Below is a small trained network, with its code and all its weights. Each question gives an input and a target symbol and asks what happens when units are switched off, that is, made to give their printed mean instead of their output.

import numpy as np


def w(rows, s, z=0):
    codes = np.array(rows[::2]) - 128.0
    scale = np.full(codes.shape[1], s)
    scale[-1] = z or s
    return codes * scale


def f(y):
    return y / 2 * (1 + np.tanh(0.7978845608 * (y + 0.044715 * y**3)))


def softmax(a):
    e = np.exp(a - a.max(-1, keepdims=True))
    return e / e.sum(-1, keepdims=True)


def log_softmax(a):
    a = a - a.max(-1, keepdims=True)
    return a - np.log(np.exp(a).sum(-1, keepdims=True))


def net(x, mask):
    ids = ['αδεζηθλμξπστφψω'.index(c) for c in x.split()]
    T = len(ids)
    res = E[ids] + P[:T]
    q, k, v = (res @ M[0].T for M in (Q, K, V))
    z = softmax(np.where(np.tri(T) > 0, q @ k.T / 4**0.5, -1e9)) @ v
    res = res + np.where(mask[0], z, O[0][:, -1]) @ O[0][:, :-1]
    y = f(res @ A[0][:, :-1].T + A[0][:, -1])
    res = res + np.where(mask[1:9], y, B[0][:, -1]) @ B[0][:, :-1]
    return log_softmax(res[-1] @ U[:, :-1].T + U[:, -1])


Q, K, V, O, A, B = {}, {}, {}, {}, {}, {}
E = w([
[135,94,130,90,228,67,73,57,89,137,134],'α',
[159,101,185,97,136,114,123,144,27,120,67],'δ',
[182,55,175,174,96,122,190,23,140,118,133],'ε',
[103,190,151,118,104,59,130,108,124,122,171],'ζ',
[97,92,108,137,164,91,147,6,149,94,150],'η',
[183,180,140,99,126,155,190,52,183,161,165],'θ',
[169,100,157,92,18,113,167,129,55,126,142],'λ',
[117,130,87,174,161,153,35,85,187,159,100],'μ',
[142,119,160,158,140,71,149,198,136,185,245],'ξ',
[132,35,184,106,174,62,125,88,107,125,163],'π',
[107,96,151,70,55,50,122,129,183,138,51],'σ',
[59,134,187,193,164,148,123,182,81,129,118],'τ',
[127,139,105,232,90,155,84,112,173,118,156],'φ',
[28,132,114,67,98,129,79,180,104,64,193],'ψ',
[140,92,87,226,122,100,66,154,114,78,178],'ω',
],0.02)
P = w([
[148,1,44,176,82,134,5,61,109,233,149],'0',
[93,128,62,167,112,117,113,106,112,135,102],'1',
[128,116,86,157,134,106,128,115,123,123,112],'2',
[134,125,80,146,156,118,127,111,127,132,110],'3',
[113,157,82,147,146,136,129,108,131,138,119],'4',
[123,144,78,137,149,126,138,126,133,122,121],'5',
[115,136,79,115,155,123,128,123,130,126,120],'6',
[118,129,71,110,154,127,137,136,124,109,123],'7',
[108,144,84,108,140,140,137,136,133,124,125],'8',
[124,125,88,92,147,123,127,141,135,116,128],'9',
[96,158,78,101,129,138,129,139,142,125,135],'10',
],0.011)
Q[0] = w([
[87,171,254,84,178,127,254,177,125,165,142],'H0',
[103,137,169,137,222,156,118,133,147,95,71],'H0',
[218,80,16,215,101,207,23,130,116,177,175],'H0',
[88,187,98,125,166,78,114,218,67,146,174],'H0',
],0.0064)
K[0] = w([
[206,241,186,175,170,160,156,199,146,64,90],'H0',
[125,121,174,159,253,161,85,156,133,128,78],'H0',
[184,77,123,160,101,205,39,109,121,254,223],'H0',
[102,128,130,68,173,151,102,219,108,164,163],'H0',
],0.0076)
V[0] = w([
[139,185,115,172,91,163,93,188,139,88,146],'H0',
[113,199,43,177,106,136,97,50,223,101,165],'H0',
[148,133,96,165,211,21,30,146,76,100,3],'H0',
[94,118,182,153,44,219,173,95,143,98,11],'H0',
],0.0055)
O[0] = w([
[158,132,135,187,128,254,17,45,111,68,134,35],'H0',
[150,137,40,131,24,81,69,163,56,141,42,145],'H0',
[119,175,246,85,18,196,61,142,68,219,174,180],'H0',
[29,45,40,148,35,141,153,60,168,179,116,1],'H0',
],0.0081,0.0029)
A[0] = w([
[136,166,161,136,85,72,114,141,17,229,74,253],'N0',
[101,132,142,184,190,103,98,57,176,64,177,126],'N1',
[184,59,118,172,122,149,85,86,21,138,86,81],'N2',
[117,90,127,247,156,126,80,171,144,93,153,170],'N3',
[104,226,149,74,89,106,136,81,68,108,164,186],'N4',
[182,145,174,62,171,123,157,170,73,210,161,106],'N5',
[142,153,216,156,139,194,69,187,114,122,129,154],'N6',
[55,124,140,156,255,78,142,122,165,175,228,176],'N7',
],0.0076,0.0044)
B[0] = w([
[130,93,112,180,45,52,154,88,171,83,133,255],'N0',
[170,56,229,137,128,183,130,125,101,29,48,160],'N1',
[154,181,138,171,8,188,110,186,91,89,99,171],'N2',
[64,157,144,2,201,163,78,150,176,229,58,190],'N3',
[192,28,65,118,167,188,142,101,113,120,104,204],'N4',
[83,127,75,153,144,157,173,158,184,86,94,210],'N5',
[202,119,97,104,182,92,156,75,89,227,172,209],'N6',
[116,169,189,190,60,180,196,132,88,100,150,214],'N7',
],0.0076,0.0097)
U = w([
[59,127,110,182,133,121,83,131,192,153,186,136],'α',
[158,82,176,254,90,116,116,74,57,19,134,144],'δ',
[209,145,154,132,133,115,76,97,108,163,143,40],'ε',
[124,192,142,129,153,74,87,118,131,143,98,153],'ζ',
[134,201,143,188,144,107,140,192,164,125,155,152],'η',
[84,162,151,79,98,39,131,148,174,163,111,139],'θ',
[92,169,87,187,104,184,118,150,133,103,89,52],'λ',
[61,113,87,183,161,125,125,153,167,165,103,99],'μ',
[57,185,186,115,114,130,122,52,80,206,156,130],'ξ',
[198,151,61,82,165,107,202,59,135,142,121,170],'π',
[115,88,174,161,129,188,102,135,206,89,65,64],'σ',
[154,142,162,112,150,130,80,113,157,132,69,128],'τ',
[180,171,200,105,165,76,107,98,114,113,68,63],'φ',
[94,126,83,159,190,104,115,160,147,146,61,89],'ψ',
[120,14,94,97,179,174,61,110,148,136,187,253],'ω',
],0.0068,0.0051)

Each question gives the input, a string of symbols that net reads in full, and the target symbol t.
The units are the heads (4 rows each of Q, K, V and O) and the neurons (one row each of A and B). Each row of codes is followed by its name. A weight is (code - 128) times the scale printed after its matrix; where a second scale follows, it is the last column's (O, A, B and U).
mask holds one flag per unit, heads first, then neurons. A switched-off unit (its flag False) gives its mean, the last column of its rows in O or B, instead of its output. The means were averaged over made-up inputs and are rounded, as every weight is.
A unit's drop is (log p(t) with every unit on - log p(t) with that unit switched off) / (log p(t) with every unit on - log p(t) with every unit switched off).
The circuit of an input: a set's keep is (log p(t) with only the set's units on - log p(t) with every unit switched off) / (log p(t) with every unit on - log p(t) with every unit switched off). Starting from all 9 units, units are removed one at a time, each time the one whose removal leaves the highest keep (on an exact tie, the one counted first), for as long as the keep stays at least 0.8.
circuit, biggest first: the units of the circuit, biggest drop first
k most important neurons: the k neurons with the biggest drops, biggest first
drop when u is switched off: that unit's drop, to one decimal
input ζ λ λ μ ξ φ ζ δ π π, target δ: circuit, biggest first => N7, N3
input μ ω θ η ξ ω π σ ω ζ, target δ: circuit, biggest first => N3
input η η ζ ε θ τ ω, target θ: circuit, biggest first => H0, N3, N4
input δ ε θ π π λ θ ω, target ξ: circuit, biggest first => H0, N7, N3
input φ ψ δ ζ ε ω λ ζ θ μ, target λ: circuit, biggest first => H0, N2
input λ ζ η φ δ μ, target σ: 2 most important neurons => N1, N3
input ζ φ ζ φ ψ λ δ, target δ: 2 most important neurons => N3, N0
input η λ δ δ, target π: 2 most important neurons => N6, N5
input ψ ξ ε σ ξ λ ξ, target η: 3 most important neurons => N7, N5, N4
input μ ζ ω α ε π δ η λ η μ, target δ: circuit, biggest first => H0, N0
input σ λ ξ μ σ α ξ π, target δ: 3 most important neurons => N3, N7, N6
input φ ζ ω λ θ ω μ μ η, target δ: 2 most important neurons => N3, N6
input α α δ λ μ, target π: 3 most important neurons => N6, N4, N5
input ζ ξ η ζ τ ω ω η ω σ δ, target δ: circuit, biggest first => N3
input μ ω λ θ φ λ ζ, target δ: 2 most important neurons => N3, N6
input ε ζ δ ε ψ λ α ξ ω λ δ, target π: 2 most important neurons => N6, N7
input λ λ λ λ λ φ, target σ: drop when N3 is switched off => 0.7
input ω ψ η φ λ ε θ λ ψ ω, target ε: drop when N2 is switched off => 0.1
input θ ζ λ ζ λ δ ζ ω, target ψ: drop when H0 is switched off => 0.6
input α ω φ, target π: drop when N6 is switched off => 0.8
input ξ η ζ ψ θ δ ζ ω μ, target φ: most important neuron => N1
input λ ω ψ η ω π ω, target σ: 2 most important neurons => N3, N1
